Moves between elements:
state | q w r s f t j
q649 | q658 q612 q646 none q896 none q91
q218 | q846 q616 q333 q47 q788 q150 q888
q145 | q994 q371 q186 q745 q863 q283 q195
q961 | q28 q604 q336 q299 q269 q475 q139
q430 | q814 q539 q241 q246 q401 q165 q848
q831 | q351 q901 q888 q197 q287 q557 q333
q307 | q740 none none q332 q174 q525 q62
q646 | q165 q361 q649 q868 q245 q814 q836
q994 | q145 q257 q602 q269 q299 q480 q938
q948 | q159 q131 q881 q605 q817 q156 q376
q173 | q586 q950 q121 q283 q905 q745 q585
q557 | q215 q654 q860 q729 q195 q831 q863
q686 | q333 q999 q846 q475 q480 q299 q351
q156 | q616 q846 q999 q808 q909 q948 q408
q999 | q928 q686 q156 q125 none q881 none
q246 | none q740 none q430 q434 q340 q767
q896 | q723 q139 q245 q643 q649 q537 q604
q333 | q686 q928 q218 q905 q283 q863 q831
q836 | q364 q571 q91 q817 q605 q748 q646
q658 | q649 q834 q165 q930 q723 q241 q146
q586 | q173 q94 q267 q480 q475 q269 q59
q616 | q156 q218 q928 q794 q767 q159 q434
q930 | none q195 q340 q658 q654 none q371
q846 | q218 q156 q686 q575 q62 q131 q174
q860 | q587 q80 q557 q54 q620 q888 q150
q340 | q868 q620 q930 q165 q80 q246 q505
q186 | q602 q505 q145 q419 q150 q788 q620
q434 | q408 q888 q901 q401 q246 q80 q616
q146 | q91 q745 q364 q371 q325 q950 q658
q393 | q125 q905 q794 q928 q950 q325 q446
q905 | q475 q393 q47 q333 q173 q28 q197
q620 | q525 q340 q195 q874 q860 q740 q186
q602 | q186 q817 q994 q571 q131 q62 q525
q195 | q938 q930 q620 q834 q557 q287 q145
q634 | q245 q54 q723 q80 q165 q401 q804
q325 | q604 q28 q804 q249 q146 q393 q723
q525 | q620 q868 q938 q361 q587 q307 q602
q91 | q146 q269 q836 q257 q604 q94 q649
q401 | q116 q940 q446 q434 q430 q634 q794
q257 | q371 q994 q817 q91 q881 none none
q950 | q94 q173 q848 q610 q393 q146 q241
q241 | none q585 q430 none q446 q658 q950
q868 | q340 q525 none q646 q376 none q817
q94 | q950 q586 q748 none q125 q91 none
q89 | q197 q537 q693 q351 q59 q139 q475
q159 | q948 q150 q249 q804 q505 q616 q80
q745 | q269 q146 q419 q145 q28 q173 q834
q740 | q307 q246 q287 q539 q888 q620 q788
q808 | q794 q575 q125 q156 q748 q605 q116
q287 | none none q740 q585 q831 q195 q283
q723 | q896 q729 q634 q654 q658 q446 q325
q575 | q47 q808 q475 q846 q267 q336 q693
q480 | q283 none q62 q586 q686 q994 none
q804 | q605 q437 q325 q159 q364 q794 q634
q928 | q999 q333 q616 q393 q610 q249 q901
q814 | q430 q332 none none q116 q646 q748
q475 | q905 q125 q575 q686 q586 q961 q89
q587 | q860 q376 q215 q687 q525 q174 q131
q938 | q195 none q525 q612 q215 none q994
q174 | q888 q408 q351 q693 q307 q587 q846
q604 | q325 q961 q605 q881 q91 q125 q896
q139 | q729 q896 q687 q215 q612 q89 q961
q249 | q881 q863 q159 q325 q371 q928 q654
q585 | q59 q241 q539 q287 q197 q834 q173
q80 | q376 q860 q654 q634 q340 q434 q159
q336 | q437 q605 q961 q131 q571 q575 q687
q54 | q687 q634 q729 q860 q874 q940 q437
q299 | q863 q881 q131 q961 q994 q686 q215
q408 | q434 q174 none q116 none q376 q156
q537 | q446 q89 q116 none none q896 q125
q364 | q836 q419 q146 q505 q804 q848 q165
q834 | q612 q658 q874 q195 q729 q585 q745
q612 | q834 q649 q361 q938 q139 q59 q269
q794 | q808 q47 q393 q616 q848 q804 q401
q116 | q401 q693 q537 q408 q814 q245 q808
q351 | q831 none q174 q89 none q215 q686
q59 | q585 none q332 none q89 q612 q586
q539 | q332 q430 q585 q740 q940 q874 q121
q121 | q267 q848 q173 q788 q47 q419 q539
q283 | q480 q610 q788 q173 q333 q145 q287
q901 | none q831 q434 q446 none q654 q928
q848 | q748 q121 q950 q767 q794 q364 q430
q610 | none q283 q767 q950 q928 q371 none
q940 | q693 q401 q197 q888 q539 q54 q47
q687 | q54 q245 q139 q587 q361 q693 q336
q125 | q393 q475 q808 q999 q94 q604 q537
q245 | q634 q687 q896 q376 q646 q116 q605
q571 | q419 q836 q269 q602 q336 q267 q361
q909 | q767 q62 none q748 q156 q817 none
q888 | q174 q434 q831 q940 q740 q860 q218
q437 | q336 q804 q28 q150 q419 q47 q54
q332 | q539 q814 q59 q307 q693 q361 q267
q767 | q909 q788 q610 q848 q616 q505 q246
q361 | q874 q646 q612 q525 q687 q332 q571
q654 | q643 q557 q80 q723 q930 q901 q249
q267 | q121 q748 q586 q62 q575 q571 q332
q215 | q557 q643 q587 q139 q938 q351 q299
q693 | q940 q116 q89 q174 q332 q687 q575
q643 | q654 q215 q376 q896 none none q881
q165 | q646 q874 q658 q340 q634 q430 q364
q817 | q505 q602 q257 q836 q948 q909 q868
q131 | q150 q948 q299 q336 q602 q846 q587
q788 | q62 q767 q283 q121 q218 q186 q740
q419 | q571 q364 q745 q186 q437 q121 q874
q197 | q89 q446 q940 q831 q585 q729 q905
q748 | q848 q267 q94 q909 q808 q836 q814
q269 | q745 q91 q571 q994 q961 q586 q612
q874 | q361 q165 q834 q620 q54 q539 q419
q28 | q961 q325 q437 q863 q745 q905 q729
q62 | q788 q909 q480 q267 q846 q602 q307
q605 | q804 q336 q604 q948 q836 q808 q245
q371 | q257 q145 q505 q146 q249 q610 q930
q376 | q80 q587 q643 q245 q868 q408 q948
q446 | q537 q197 q401 q901 q241 q723 q393
q505 | q817 q186 q371 q364 q159 q767 q340
q881 | q249 q299 q948 q604 q257 q999 q643
q863 | q299 q249 q150 q28 q145 q333 q557
q150 | q131 q159 q863 q437 q186 q218 q860
q47 | q575 q794 q905 q218 q121 q437 q940
q729 | q139 q723 q54 q557 q834 q197 q28

The rows follow the links: the fewer symbols apart two elements are, the more alike their rows tend to be.

Each row is also shifted at random along 2 hidden directions that mean nothing.

Some elements, each with a row of numbers:
q371: [  11 -315 -153   -5   45    0 -153  -97  228  107 -183 -227  -91  -68   41  -75   99   31  -16   84 -194 -190   61  -13  260  -78   33  262   97   26 -140 -141  240  265 -108  190 -128 -170   48  -46   39  -48  -19  112 -326  314   13  127   35  387  175  -34   56  297 -460]
q408: [ 112  284  -24 -354   90   -7  145  327 -278   60  198  244  -42  499   -1 -284 -137  119  -81 -197  366  218  -48   68 -250   59  -47  161 -115 -246   57  -85  156 -312 -177 -160  130  112  149   91 -179  291 -139  -42 -256 -344  107 -254  193  118  -25 -197 -240  -24  169]
q950: [ 811 -227   19  207  -23  126   60  -18   49  308 -161   60  -18 -477    5  162  214 -109  212  157 -397  -92  342  -11  221  150  -25  -57   82  360  -59  336 -107  275  315  730  -46  -55 -135  404  155 -133  252  353  654  414 -178 -115 -204 -140   34   70  507   47    6]
q654: [ 560  102 -122  185   25  -40  -88    3   49   39  251 -200  111 -212  140  -86  -55   10   60 -149    2   78 -187  -25 -310   37  -79   22  -16  279  189  -21  151  188  208  546  186  146 -130 -322 -188 -365  143  -25  147  -24    8   60  192 -132  -85  -90  179  245 -120]
q896: [  32  316  153 -164  119 -186   58  236   32   12  304  -52   91  -30  -53 -308  -14 -130  -76 -194  283  113 -204   75 -142  102 -128   27 -115  -22  162  -28 -107 -210   65  -21   49  257 -102 -349  -96 -133    2   -8 -187 -286  118   90  161  181 -151   48 -220 -223  -63]
q557: [  37  147 -180  225  151   15  146  139  -55   79  266 -144  110  150  202   61 -190   68   19  -15  172  165 -143  -74 -360   12  -91 -204 -153   49   99  -77   64  182   31   59  194  224   93 -261 -208 -226  -31 -320  265  -55   -6  -18   93 -213 -123 -248 -233  162  178]
q307: [ 436  -62   35 -234 -108  116  184  357 -318  -84  376  226 -504  287   31   29  405  277    5  -10 -147  445  -47   25  -37   43 -116 -302   32  -50 -162  199   56 -260  -11 -113   18  159  121   83  -84  -50  112 -141  510  -60   74 -331  171 -440   83 -244 -140 -128  632]
q480: [-543 -203 -286 -169   46  271   14 -225   59   35 -335   12    6  -85 -253  120  174  280  -48   98 -155  -98  216   63  275   34  -14   48  151 -149 -181  -16  202  -62  -31 -232 -103 -196   21  288   39  253   77  134 -231  -18 -171 -357  -97  107    8  -63  151 -165 -282]
q928: [-650   85 -314  210   86  143 -136 -318  256   45 -328   51  429   58  -90  -79 -405 -102  -42   36   80 -138  295   57  -19   13  146  434 -135  -70   51  -93  343  168   19  -21  127 -215 -149  212   -5  315 -108  -94 -746  -10 -158 -140 -105  408   -2  -11   95  237 -599]
q241: [ 148 -220  285  103   98   54  152  185 -379  153  220  189 -440  229  289 -451  -74  -56  -40 -288  -25  595 -140   75  -30 -102 -191  240 -312 -243  -70 -137 -286   21   -8 -197 -126   59   24  -47   24  312   53  107 -311  276  231 -282  288   36  219  -11 -445  132  205]
q831: [-259   29 -221  105   11  199 -222   98   34   94  246   54  517  -67  -40  219 -204   34  -50 -104  139 -153 -144   57 -306  -16   -2  -90    3  123  130   51  153  260   -5    1  101  159  -86 -149 -375  155  122 -154   14   43  -71 -114  108 -130 -120   33  261  215 -267]
q836: [ 464  -82  157 -112 -110  -86  130 -205  -15 -137 -246 -112 -200 -150 -110 -108  326   60   32  180 -160 -141  -21   34  228   15  -73 -140  153  -10 -178  181 -206 -266  -94  301  -87 -191  140   38  152 -326  155  226  203 -142  -20  202 -292  -31  129  149  -30  -59  191]
q62: [-318 -275 -359 -234   18  215 -136 -169  210  -36 -308  181   99 -223 -182  191  295  -66    9  134 -448 -422  180  -73  237  -27   83   10  382  231 -165  197  252  -79   52  137 -117 -268 -124  220   -2  238  -69   48  124   68 -150 -298 -189  -14  120 -101  439 -207 -229]
q430: [ 184 -309  294   59  -51  122  -42  253 -251 -123  179  267 -366  204  181 -321  125 -284  -40 -346   53  373   34  -53   26   72  -54  200 -279  -83 -252 -106 -206  121   31  -74  -92  141 -118  174 -171  161  -81  171 -376  274  348 -346  293  149  302    8 -114  182  441]
q80: [ 581  176 -155  219  -30 -149   23  176   52 -203  281 -110  193   50   87  -23 -151  201  146  -97   49   30 -196   22 -191 -105   74  -75  -87    3  193   58   92  200   33  306  110  102  142 -386 -371 -399   68   54  337   48   46   72  187 -153 -241  -66   49  200  341]
q646: [-123 -127  118 -167   45 -156  -86   49   -4 -214  274 -164 -223  116  -33 -174  334 -280  215 -135 -138 -172 -238  -52  112   92   71  202   15    1  -97  -33  -96 -253 -172   68 -128  184  -63 -283 -225 -104  -77  219 -441  -74  189  185  193  164  145  238 -154 -358   24]
q269: [-601 -116  130 -180   43 -117   51 -160   61   67 -133  -58 -177  -30 -155   91  177   56 -126  149  -56   61   23  -28  218  -94   27 -115   68 -236 -148 -121  -92 -236  -12 -253  -71  -86   86   16  227 -104   37   37 -101  -92  -14  357 -184   88  188   60 -209 -271 -221]
q804: [ 411  112  166  178    5 -176  107 -183 -102 -199  -87 -102  211 -239  132  -63 -294   67   55  115  187 -158  143  -18   71  -65  -15   49  -11   72  206  133 -158  182  -18  422  152 -146  103  -83  138 -116   32   31  240  -49 -209  192 -369  -77 -103   98 -121  -33   98]
q186: [ 295 -417 -209  298  -99  -42    6 -142  -43 -158 -111  -36 -217  -54  142   -6  177  -44 -139  148 -364  -70  149  -58  216   10  -72 -264  -14  263  -98    3   72  221   37  127  -65 -310  -46 -161   59 -383 -101  140  575  302  -41   19 -174 -306    4 -121  104  196  246]
q575: [-426  235  -18 -181  -69   12  -98 -207  103  -40 -377  163  206 -364 -221  329  -15 -124  -43  222   79 -403  172  -28   34  138   56  -60  284  205  -59  164  -99  -90  -54  -65   32 -237 -137  290  219  168 -121 -147  -19 -190  -93    4 -116   17 -235  163  369 -231  -63]
q245: [ 700  303  315 -108   62 -135  244  311 -292  -82  286 -129 -242  163   -4 -360 -229   22   12 -219  286  308 -285   43 -250   -8  -62  -28  -65 -215    9  -88 -189 -282   31  -11  137  155  -13 -136  -12 -246   89 -101  136 -457  115  128   87 -223 -160  -91 -369 -175  481]
q419: [-427 -381  269  -46  -36 -275  178  110 -173  -63 -114 -131 -373  451   55 -180 -140  -57 -235  -98   77  367  102   -6  342   55  -32    0 -372 -338 -298 -365 -348  149 -160 -541 -215 -284   44   82  279   74 -154  -21 -514  385  190  277   52  -11  148  -41 -600  188  294]
q604: [ 116  335  378 -219  116 -168  257  -22 -361  326  -73  -77 -198  446  179 -558 -153   -7  -40 -128  341  672   79 -139   32   27 -218  206 -272 -359   42 -236 -335 -383  -34 -284   92  -19   86   69  346 -179   55 -304 -303 -425  271  188   60  139  -17  -87 -769 -185  171]
q585: [ 381 -167  127  169  121   70  -33  140 -158  218  235   88 -301 -114   70  354  222 -169 -100  -95 -196  183  -11 -239  -14   78 -137 -256  -71  142   45  139  -74  209  130  307  -80  159   53  104 -214  -97  219    0  796  303  145 -174   29 -490  106   92  134  175  118]
q197: [ -74  114  179   44  161   60  263  306 -311  150  265  149  -35  185   89 -125 -396  -85  -95 -122  235  426  -51  144 -330  -90  -96 -164 -363 -181   27   25 -154   93   37 -248  -68  373  -18  -11   -5  272  -53 -436  -48   53  100 -124  239 -202 -131  118 -316  135  126]
q287: [-247 -213 -127   86  -19  187  142  103  -84   96  196  204 -223   49  118  198  -17  165 -122  -73 -182  152 -104   94  -20 -142  -35    4  -91  -98 -110  111  145  120   26 -262 -162  243   95   48 -156  347  -42  135  -64  211   26 -204   69  -87  107 -148   72  280  -69]
q159: [-106   68 -175  179 -206  -21 -124 -181  112 -127 -431 -120  310   73   17  -23 -242 -115   33  249  156 -335   50  -49   98   56  242  360  -18   78   89  -14  248  339 -125   73  135 -186 -263    9  123   73   51  -65 -452   30   77  284  -24  384 -158 -186   41  322 -169]
q340: [  58 -179  -77   99  -91 -123  -19   48   72  -41  185  -67 -244  236  220 -220   68  -49   78 -169 -192    5 -142   -6   38  -28  -83  141  -77  117  -31 -159   87   63  -22   36    1  140 -212 -403 -236 -144  -34  236 -278  296   36  216  147   15  120  -12 -131  228  100]
q994: [ 308 -226 -192 -194   47  -24  -85 -110   84  253 -158 -187 -278  -17  -24  122  436   40   75  168 -328    6   55  -48  426  126 -129 -294  165  247 -181   67  116 -275  251   53 -201 -122  -48   37  151 -318   70   39  513   53   17  -46 -229 -104  137 -303 -127  115   61]
q332: [-354 -149  271 -103 -104  156   -3  205  -13 -107  282  282 -118   36  -38  -53  104 -298 -130 -243 -185   57 -129   40    8    9  -61 -162   68  -90 -160   64 -226 -331 -225 -338  -52  216 -129  -32  -46  224  -71   76  -29  -29  177 -255  243 -128  179  155   18 -342  223]
q116: [ 443  402  209  -69   17  128  -60  325 -105  -38  279  194  -14   70  -49 -194  -58 -112  120 -177  168  265   -2   17 -198  -59 -127   94   -8  102  211  165 -202 -232   84  145  137  130  -61    4 -129  -32  133  -11   85 -473  232 -140  174  -77  -27   25  -87 -229  350]
q376: [ -15  402 -282 -179 -187  -20  -72    4  177  -38  171 -147  378 -136 -146   93  185    4   64   81   -2 -438 -250  -42 -316   -1    0  -62  225  204  176   90  250  -90   70  412  293   71 -130 -342 -306 -214 -104  -53 -143 -344  -61  159  194   18 -173  165  227 -203   24]
q174: [ 323  297 -177 -106  -93  115 -103  256    4  -53  198  146   78   36 -111  152  -46  -34  -15  -91   -6  -68   -6   68 -203  -61  -49 -339  218  277  182  282  240 -181    7   87  183   42  -39  -28 -357  -74   56 -160  623 -388 -102 -301  -15 -354 -143 -145   98  -36  215]
q729: [-234  120   34  102   89 -224   59  191  125  100  104 -161  157   18  173   94 -157 -320   53 -167  158  204 -239  -66 -311   77  -27 -156  -58   17   20  -10  -95  244   29 -121   73  115 -166 -342 -146 -136  -56 -202  -24  137  104  281   70 -121 -110  162 -275  -21  -42]
q905: [-955   81  -86   76   29  335 -230 -328  325 -116 -476  -10  683 -348 -107  462 -179 -208  -11  137   71 -818  192   11  -29   26  311  153  169  255    9   35   78  454  -16  -30   42 -115 -194  290    0  400  -44 -153 -533  112 -399  122 -279  254 -253  300  771 -117 -748]
q525: [-345 -119 -161 -273 -187  -45  -91   76  108 -236  190 -152 -253  171 -249   36  241  -49   11 -238 -101  -89  -64   43   82   37   33 -201  -10   14 -268   12  222 -192   36 -184 -155  105  -69 -443 -224    4  -67  128 -146   -1   76   60   89   88  185   20  -82  -51  117]
q620: [ -55 -343  -60  144 -119  -42   89  180 -159  108  155  -74 -358  287  287  -84   -8  160  -40 -294  -28  295 -184  -22   41   30  -55 -231 -143 -298  -96 -148   18  101 -129 -303 -139   -6  150 -238 -225 -133  -65  138  147  323  203   92  308  -35  192 -167 -502  340  363]
q571: [ 578   63  -69  -95 -188 -149  -32 -286  230 -173 -294 -260 -114 -667 -139  545  434  -65  -41  460 -380 -414  124 -112  174   -5   -1 -379  434  346  174  255  -14  -14  112  550 -192 -119   57  -46  -60 -494  182  212  918   12 -306  224 -362 -367   -3  219  470 -364  181]
q587: [-185  359 -293  -59  -88   70 -119    5  275 -199   92  -23  485 -339 -259  489   -2  284  -42  131   32 -577 -274   88 -254 -210  132 -129  390   16  276   41  162  -75  -37  239  197  101   70 -356 -486  -31 -110  -64  253 -282 -330  137   -1   40 -148  104  372   11 -176]

Where do the symbols, taken in turn from left to right, take each start?
Answers are names.
[-168 -152  178 -230  135 -179   34 -107  122  204 -234    6 -163  154 -147 -298  233 -178  -11   63  -32    5   97    0  407   82 -145  306  -25  -51 -216  -48 -125 -233   26  -38 -285  -28  -36  -57  236  -17   12  100 -392  -85  151  287  -89  193   44  138 -206 -261 -226]
r w: q571
[ -29 -304  143   11  167 -103   65 -139    9  172 -231  -86 -108 -249  -55 -139   95   12   45   26  -88   25  102  -98  376  -42  -99  139   15 -109 -105 -125 -173  260   75   41  -77 -149  166   38  207  -57  105  334 -238  373  -20  283 -111  172   46   59   18  -69 -230]
r r j: q658
[ 518   84  191  311  214  114  153 -115 -178  167 -198  108   94 -166  147 -175 -276  -19   84  161   32  100  304  -13   55   90 -208   92 -120  -10  249   40 -179  183  141  339  146 -160   38  385  190  -36  200   96  327   63   -5 -152 -102   92  -69  136  146  -88   47]
r t q: q605
[-1182  -431   -72   109    99   -70    -9  -121    19    64   -94  -123  -241   415    61   -59  -213   173  -171   -34   -43    -2   120   116   217    13   104    19  -303  -358  -372  -374   160   112  -346  -767  -279   -74    29    11   265   325   -98   110 -1006   274    44   391    14   378   331  -262  -408   313  -336]
s t: q173
[ 208   78 -260  151  -74  134 -136   40  203 -153  116  141  305  -30   62   24 -310   72   99   22  117 -242  -51 -124 -373  -19  113  367   17  203  141  227  182  167 -103  256   55  171  -27  -10 -294   88  -10   29   -7  148  -81 -247  150    2  -70 -136  289  222  -57]
q j: q156
[-558   53 -233   77   76 -154  122  -98 -155 -195 -118  -29   16  411  150  -37 -402  158  -91  -30  357  134   80  141  -36  -92   90   89 -207 -312  122 -225  176  106 -117 -498  113 -275   12  126  386   29 -136 -242 -335  -58  111   64  -20   67   17 -251 -300  412  298]
j t: q888
[-252    3 -277 -240 -125   54 -231 -224  310 -234 -334  -89  219  -53 -367   29  300  -71  102  217 -157 -429   -4  -35  207   58  244  325  274   93 -115   -9  369 -113 -192  265 -148 -181 -149  -49  129   63 -143  376 -354   96 -221  250 -198  446   -9 -100  284 -167 -255]
w w: q817
[-460 -211   98 -180 -145  230  -30 -192  -96 -254 -168  153  -68   15 -137  165  212   33    2  -18 -185  -97  154 -129  338  121   66   46   27 -246 -208 -137 -193 -185 -203 -276 -185 -285    8  275  207  149 -125  122 -292    7 -186 -117 -141  130  199  187   70 -264  -94]
f f: q267
[ 394   76  227  160   75 -125  -39 -138  264  141 -223  -35  101 -217   70  -98 -191 -233   55  164  116   58  -39   25  140  136   -6  146  -41  124  218   31 -286  199  155  319  -26 -142 -179   89  246 -164   12  -39   92  -45   65  207 -322   83 -130   47 -114  -91 -231]
t q r: q808
[-562    8 -271  161 -187   20 -180   81  217 -242  238  -85  349  -32   28  252 -375  -19  -63 -233   20 -339 -231   88 -314  -26  283    6   -4   73  194   39  301  377 -168  -92  107  174  -86 -489 -343   41  -47 -325 -154  147   -8  154   93 -111 -222  -23   90  192  -63]
f t f: q888
[-449  207 -172 -185   52 -100  -18 -131  161  128 -131 -242   87  323 -142 -241 -330  -98  101 -201  391  102   21   -2 -129   39   19  333  145 -215  -53 -274  252 -264 -197 -338   47  -18 -176  -61  230  120  -80  -55 -829 -332  240  140  -47  497  -96 -193 -333  -52 -429]
w s: q961
[ 110 -258 -327  -97 -159   82   -8 -317   73 -110 -193 -222 -146 -218 -156  359  415  288 -103  213 -354 -289  -11  -69  356  -84  237 -190  237   37  -37  -21  110 -159  -22  110  -58 -216  148  -89  101 -275  -38  -10  365  -52 -156  -32 -162    4  144 -112  117  -44  153]
s q s: q186
[ 537  262 -205  -69    0 -101   57  -52   22 -134 -111 -110   40   13   -3 -131  -36  105   58   76  238  184    4   34 -104  -18   47   16  -98  -62  136  -15  184 -222   22  196  200 -260  157  -24  123 -406  -32 -167  266 -324   60  -47 -176  -53 -239 -399 -227  -37  331]
w j: q587
[-541  340 -188 -160  -32   -7 -157    5  320   89   47 -155  360  -86 -233  382  -40  -90  -81  -64   87 -351 -254   17 -196   14  -53  -90  291   75   76  -12  359    3  -25 -169  -43  268  -76 -400 -356  -66   45  -39 -200 -318  -93  163  -11   29 -160   53  171  -56 -375]
q t q: q351
